+0.41  +2.78  +1.82  -0.88  +1.27  +3.04  +1.41
-0.80  -4.20  -1.83  -1.06  -0.77  -1.37  -0.04
gives +1.41

+1.54  +3.39  -5.38  +1.15  -0.73
+2.43  +3.72  -5.14  +0.77  +0.15
+1.43  +4.10  -4.71  +1.71  -0.62
gives -0.73

+2.50  +4.06  +4.22  -2.89  +2.29  -0.36  -4.19 gives -4.19

+1.89  +3.85  +0.15  +0.90  +4.13  -3.41 gives -3.41

+0.20  -0.72  +2.66  +0.57  -0.19
-0.51  -4.17  +0.80  +0.75  -1.46
+0.72  -2.44  -0.95  +3.67  -2.57
gives -0.19

+4.41  -1.71  -1.52  -2.18  +2.01  -4.31  +3.01 gives +3.01

+2.19  -1.78  -0.47  +0.47  +0.70
-3.24  +0.18  -3.38  -5.25  +1.72
gives +0.70
---
[[814, 525, 661, 793, 710, 564],
 [670, 577, 778, 606, 421, 675],
 [554, 712, 172, 191, 750, 357]] Out: 564

[[407, -549, -110, 171, 494, 544, -37],
 [-174, 59, 780, 235, -447, -454, -233]] Out: -37

[[160, 46, 173, 183, 192, 175, 164],
 [166, 66, 154, 160, 100, 184, 156]] Out: 164

[[8067, 7149, 3721, 5482, 7432, 1038],
 [6574, 5448, 4266, 6733, 3837, 4983]] Out: 1038

[24, 58, 16, 96, 98, 78, 75] Out: 75

[[66, 84, 96, 18, 77, 56, 39],
 [53, 96, 62, 49, 69, 35, 36]] Out: 39

[2575, 6418, 9361, 7068, 8500] Out: 8500

[608, 719, 667, 227, 843, 479] Out: 479

[66, 62, 57, 83, 14] Out: 14

[44, 191, 178, 95, 142, 212] Out: 212
---
[[-1.76 +2.05 +3.88 +2.98 +1.59 -0.54]
 [-0.36 +0.29 +0.64 +0.48 +0.26 -0.10]
 [-1.84 +2.15 +4.06 +3.12 +1.66 -0.56]] ==> +3.88

[[-0.83 +0.03 -0.16 +0.50]
 [+0.99 -0.43 -0.18 -4.62]] ==> -0.16

[+2.28 -0.86 -2.32 +0.65 +1.74 -5.49 -2.23] ==> -2.32

[-1.42 -3.97 +4.73 -0.71] ==> +4.73

[+4.29 +0.97 -3.68 -1.64] ==> -3.68

[+4.63 +3.78 -1.93 -1.04 -1.27] ==> -1.93

[-1.02 -2.73 +3.77 -3.11 +2.04 +1.27 +3.98] ==> +3.77

[-3.35 -0.26 +3.54 -4.99] ==> +3.54

[+0.95 -4.59 -3.52 +1.34 +3.57] ==> -3.52
---
[[-156.947, -4.647, 61.017, 197.110], [189.263, 68.707, 18.169, -92.362], [-138.190, -2.248, 58.537, 181.863]] >> 68.707
[[0.18, 0.01, 0.07, -0.14, -0.11, -0.14], [0.19, -0.02, 0.03, -0.15, -0.08, -0.04], [0.21, 0.00, 0.01, -0.13, -0.12, -0.13]] >> -0.02
[[-0.002, -0.032, -0.090, 0.041, -0.041, 0.165], [0.099, 0.085, 0.175, -0.101, -0.144, -0.041], [0.050, 0.009, 0.104, 0.013, 0.009, 0.020]] >> 0.085
[[-0.19, 0.02, -0.03, -0.16], [0.00, 0.14, 0.16, 0.19], [0.19, 0.03, 0.05, 0.01]] >> 0.14
[[-30.71, 202.93, -54.54, -210.51, 25.02, -128.62, -246.35], [2.11, -239.29, -124.44, 20.22, -131.60, -64.58, -116.00], [47.89, 48.46, -211.13, -121.13, -43.41, -217.14, -171.32]] >> -239.29
[[0.057, 0.057, 0.221, -0.069, -0.084], [0.026, 0.026, 0.169, -0.004, -0.125], [0.081, 0.081, 0.220, 0.023, -0.057]] >> 0.026
[[0.8, 0.4, -0.6, -1.8], [-0.3, 0.8, 1.2, 1.0], [-1.1, 0.4, 1.1, 0.9]] >> 0.8
---
[[-0.68, +0.42, -1.21, +0.22, +0.02],
[-2.13, +4.63, -0.75, -0.53, -0.08],
[+0.42, -0.30, -0.98, +0.69, -0.34]] value -0.98

[[+0.99, +0.51, -0.01, +1.96, +0.91, +0.86, +2.03],
[+4.48, -3.73, -0.31, +2.82, +4.15, +3.55, +4.50],
[+0.39, +2.59, +2.01, -0.31, +0.54, +0.69, -0.76]] value +0.54

[[+3.18, +0.06, +4.00, +0.08, +0.29],
[+4.41, -0.74, -3.60, +0.15, +0.41],
[-1.30, -0.09, -3.88, +0.37, -0.23]] value -3.88

[[-3.25, -1.12, -3.85, +2.23],
[-2.58, +2.91, -1.82, -3.34],
[-5.46, -1.22, -4.12, -2.11]] value -1.22

[[+4.40, -4.58, +1.82, -2.18, +4.34],
[-0.87, +1.29, -4.28, -1.64, +4.10],
[-1.66, +1.38, +4.48, -0.56, -4.27]] value +4.48

[[-3.11, +3.83, +0.02, -4.02, +3.46, -2.40, +3.06],
[+0.46, -3.00, +2.84, +2.77, -2.30, +4.37, -2.74],
[-2.26, +3.57, -0.79, -3.58, +3.05, -2.94, +2.94]] value +3.05

[[+0.08, +1.90, -0.07, -0.23],
[+0.60, -2.06, -1.33, -1.42],
[-1.37, -0.80, +0.06, +4.70]] value -0.80
---
[[+2.76, -3.99, +1.38, -4.34, -2.87, +3.53],
[+1.39, -1.99, +0.39, -1.86, -1.56, +1.28],
[+2.38, -1.74, -1.80, -0.27, -0.10, +0.20]] value +1.39

[[+1.11, +1.71, -2.37, -1.60],
[+0.29, -1.86, -0.27, +3.24],
[-5.28, -2.34, -1.27, +0.37]] value +0.29

[[-0.16, -3.65, +3.31, +1.21, -0.88],
[+3.99, -0.39, +4.34, +4.81, -2.13],
[+4.00, +0.52, +2.79, +4.12, -1.88]] value +3.99

[[-5.13, -5.63, -0.19, -5.30, +3.95, +0.23, -0.61],
[-5.30, -5.31, +2.33, +1.76, -3.94, -5.45, -4.89],
[-5.53, -5.28, -1.24, -5.02, +4.09, -0.49, -2.51]] value -5.30

[[-0.01, +0.26, +0.20, -0.14, +0.00, +0.10],
[-0.18, +0.23, +0.11, -0.11, -0.20, -0.02],
[-4.23, +2.65, -4.06, +4.04, +1.52, +1.99]] value -0.18

[[+5.28, +5.41, -1.80, -0.39, +2.98, +3.67],
[+4.53, -1.08, +3.23, +4.83, -4.54, -4.07],
[+4.34, +3.59, +4.08, +4.07, +0.76, -0.79]] value +4.53
---
[-166.5  121.6  -43.9  -95.8] result: -43.9

[[ 0.09  0.15  0.14  0.19 -0.07  0.05]
 [ 0.08  0.04  0.09  0.14 -0.08 -0.12]] result: 0.09

[[ 0.028  0.181 -0.147 -0.132  0.013  0.189  0.167]
 [ 0.001  0.017  0.006  0.001  0.016  0.013  0.013]] result: 0.006

[ 11.1  10.6   4.3 -10.1   5.2  11.4] result: 4.3

[ 0.09  0.12 -0.09 -0.13 -0.11] result: -0.09

[[-0.09 -0.09  0.15 -0.05 -0.05 -0.14]
 [-0.12 -0.12  0.15 -0.07 -0.06 -0.15]] result: 0.15

[ 1.93  0.48 -1.99 -1.85  1.35  0.08 -1.76] result: -1.99

[ 0.031  0.068 -0.102  0.159 -0.077 -0.119 -0.197] result: -0.102
---
 0.15  -0.14  -0.06  -0.16   0.16 Out: 0.16, 0.15

-0.09   0.12   0.00  -0.12   0.16 Out: 0.16, -0.09

 0.149  -0.120  -0.165   0.005 Out: 0.005, 0.149

-0.10  -0.14   0.08   0.12   0.09  -0.09   0.05 Out: 0.05, -0.10

-0.13  -0.13  -0.05  -0.11  -0.08   0.16 Out: 0.16, -0.13

 -8.11  -11.33  -12.25  -10.89    4.78   18.97
-11.48   -8.56   18.92    4.65  -11.01  -11.00
Out: 18.97, -11.48
---
122,126,211,57,223 result: 122, 223

3525,8697,4970,3800,2025,9755,8621
7855,8879,4480,5623,6629,9333,3258
result: 3525, 3258

44,728,642,512,830,287,467 result: 44, 467

27,19,55,79,26 result: 27, 26

866,451,518,140,841,814
882,306,227,149,815,766
result: 866, 766

-34,-10,6,24,48,-21 result: -34, -21

896,698,150,-520,-391,502
63,-243,444,98,8,-365
result: 896, -365

40,51,39,47,92,47
21,32,51,58,96,37
result: 40, 37
